Below are the code and all the weights of a small trained network. Each question names an input and a class and asks about switching units off, where a switched-off unit gives its printed mean instead of its output.

import numpy as np


def w(rows, s, z=0):
    codes = np.array(rows[::2]) - 128.0
    scale = np.full(codes.shape[1], s)
    scale[-1] = z or s
    return codes * scale


def norm(h):
    return h / np.sqrt((h * h).mean(-1, keepdims=True) + 1e-5)


def f(y):
    return np.maximum(y, 0)


def log_softmax(a):
    a = a - a.max(-1, keepdims=True)
    return a - np.log(np.exp(a).sum(-1, keepdims=True))


def net(x, mask):
    res = np.array(x, float).reshape(1, 4) / 4 @ E
    u = 0
    for l in range(2):
        y = f(norm(res) @ A[l][:, :-1].T + A[l][:, -1])
        res = res + np.where(mask[u : u + 7], y, B[l][:, -1]) @ B[l][:, :-1]
        u += 7
    return log_softmax(norm(res)[-1] @ U[:, :-1].T + U[:, -1])


A, B = {}, {}
E = w([
[167,125,121,5,166],'x0',
[129,134,125,130,138],'x1',
[225,36,149,206,180],'x2',
[231,155,46,158,60],'x3',
],0.012)
A[0] = w([
[143,114,129,17,169,3],'L0N1',
[147,96,160,12,208,87],'L0N2',
[30,175,105,86,131,118],'L0N3',
[205,108,111,1,134,46],'L0N4',
[132,218,75,103,39,25],'L0N5',
[154,70,185,160,197,43],'L0N6',
[62,80,163,152,152,94],'L0N7',
],0.014,0.0039)
B[0] = w([
[92,76,68,79,84,191],'L0N1',
[157,4,162,88,92,228],'L0N2',
[143,154,232,117,96,255],'L0N3',
[144,244,143,152,235,221],'L0N4',
[75,89,13,146,138,251],'L0N5',
[120,63,73,110,178,229],'L0N6',
[90,205,128,174,155,211],'L0N7',
],0.021,0.0077)
A[1] = w([
[143,188,103,94,133,2],'L1N1',
[171,148,155,92,126,69],'L1N2',
[136,163,182,151,94,66],'L1N3',
[95,103,126,139,179,64],'L1N4',
[253,143,113,155,124,71],'L1N5',
[195,107,81,170,53,118],'L1N6',
[176,146,107,102,127,60],'L1N7',
],0.03,0.0044)
B[1] = w([
[148,130,51,72,189,173],'L1N1',
[65,135,139,139,62,157],'L1N2',
[132,141,137,113,210,193],'L1N3',
[157,138,112,187,102,233],'L1N4',
[122,189,254,119,167,255],'L1N5',
[152,132,121,119,31,255],'L1N6',
[108,146,110,160,181,167],'L1N7',
],0.03,0.0087)
U = w([
[97,186,202,120,207,253],'0',
[84,95,184,4,84,10],'1',
[137,98,104,248,133,119],'2',
[202,10,128,104,169,109],'3',
[91,149,60,138,22,144],'4',
[130,166,24,57,173,139],'5',
[181,185,210,149,46,58],'6',
],0.02,0.0037)

Each question gives the input, the list of numbers given to net, and the class t.
The units are the neurons (one row each of A and B). Each row of codes is followed by its name. A weight is (code - 128) times the scale printed after its matrix; where a second scale follows, it is the last column's (A, B and U).
mask holds one flag per neuron, layer by layer. A switched-off neuron (its flag False) gives its mean, the last column of its row in B, instead of its output. The means were averaged over made-up inputs and are rounded, as every weight is.
A unit's drop is (log p(t) with every unit on - log p(t) with that unit switched off) / (log p(t) with every unit on - log p(t) with every unit switched off).
The circuit of an input: a set's keep is (log p(t) with only the set's units on - log p(t) with every unit switched off) / (log p(t) with every unit on - log p(t) with every unit switched off). Starting from the 12 units with the biggest drops (on a tie, the unit counted first), units are removed one at a time, each time the one whose removal leaves the highest keep (on an exact tie, the one counted first), for as long as the keep stays at least 0.8.
circuit, biggest first: the units of the circuit, biggest drop first
k most important neurons: the k neurons with the biggest drops, biggest first
top k neurons in layer l: the k neurons of layer l with the biggest drops, biggest first
drop of u: that unit's drop, to one decimal
input [-6,5,7,3], class 6: circuit, biggest first -> L1N6
input [-8,-3,6,7], class 6: circuit, biggest first -> L1N6, L1N5
input [8,2,1,-2], class 3: top 4 neurons in layer 0 -> L0N2, L0N1, L0N3, L0N4
input [7,-6,-2,0], class 1: top 2 neurons in layer 0 -> L0N2, L0N1
input [8,6,-1,3], class 5: 2 most important neurons -> L0N1, L0N4
input [3,8,0,7], class 5: 4 most important neurons -> L1N1, L0N5, L0N3, L0N2
input [0,-7,1,-3], class 2: 2 most important neurons -> L0N7, L1N4
input [0,-2,8,8], class 6: 2 most important neurons -> L1N6, L0N4
input [6,1,-3,1], class 5: 2 most important neurons -> L0N4, L0N1
input [-2,7,-8,3], class 4: top 2 neurons in layer 1 -> L1N5, L1N3
input [1,4,5,0], class 3: 2 most important neurons -> L0N6, L0N7
input [1,-8,-4,3], class 5: top 2 neurons in layer 0 -> L0N2, L0N4
input [8,8,4,6], class 0: 2 most important neurons -> L0N4, L1N5
input [2,6,2,-6], class 3: circuit, biggest first -> L0N2
input [1,-1,-5,7], class 5: 3 most important neurons -> L0N2, L1N1, L0N4
input [1,4,-6,4], class 5: top 2 neurons in layer 1 -> L1N1, L1N6
input [7,0,6,2], class 0: 3 most important neurons -> L0N4, L0N5, L1N5
input [1,-4,-6,-4], class 1: 2 most important neurons -> L0N4, L1N5
input [6,-6,1,6], class 0: top 4 neurons in layer 0 -> L0N4, L0N6, L0N7, L0N2
input [-5,-1,-2,6], class 4: circuit, biggest first -> L0N5
input [6,-7,8,3], class 0: 2 most important neurons -> L0N4, L1N5
input [-8,4,7,8], class 6: circuit, biggest first -> L1N6, L1N5
input [2,5,5,8], class 0: top 2 neurons in layer 0 -> L0N2, L0N4
input [-6,4,0,5], class 4: top 3 neurons in layer 0 -> L0N4, L0N3, L0N5
input [-1,8,5,-8], class 2: drop of L0N7 -> 0.2
input [-3,-5,-1,1], class 4: drop of L0N4 -> 0.2
input [4,-4,-5,-8], class 1: circuit, biggest first -> L0N2
input [0,-2,4,-8], class 2: drop of L0N7 -> 0.4
input [3,3,-7,-1], class 1: drop of L1N4 -> 0.1
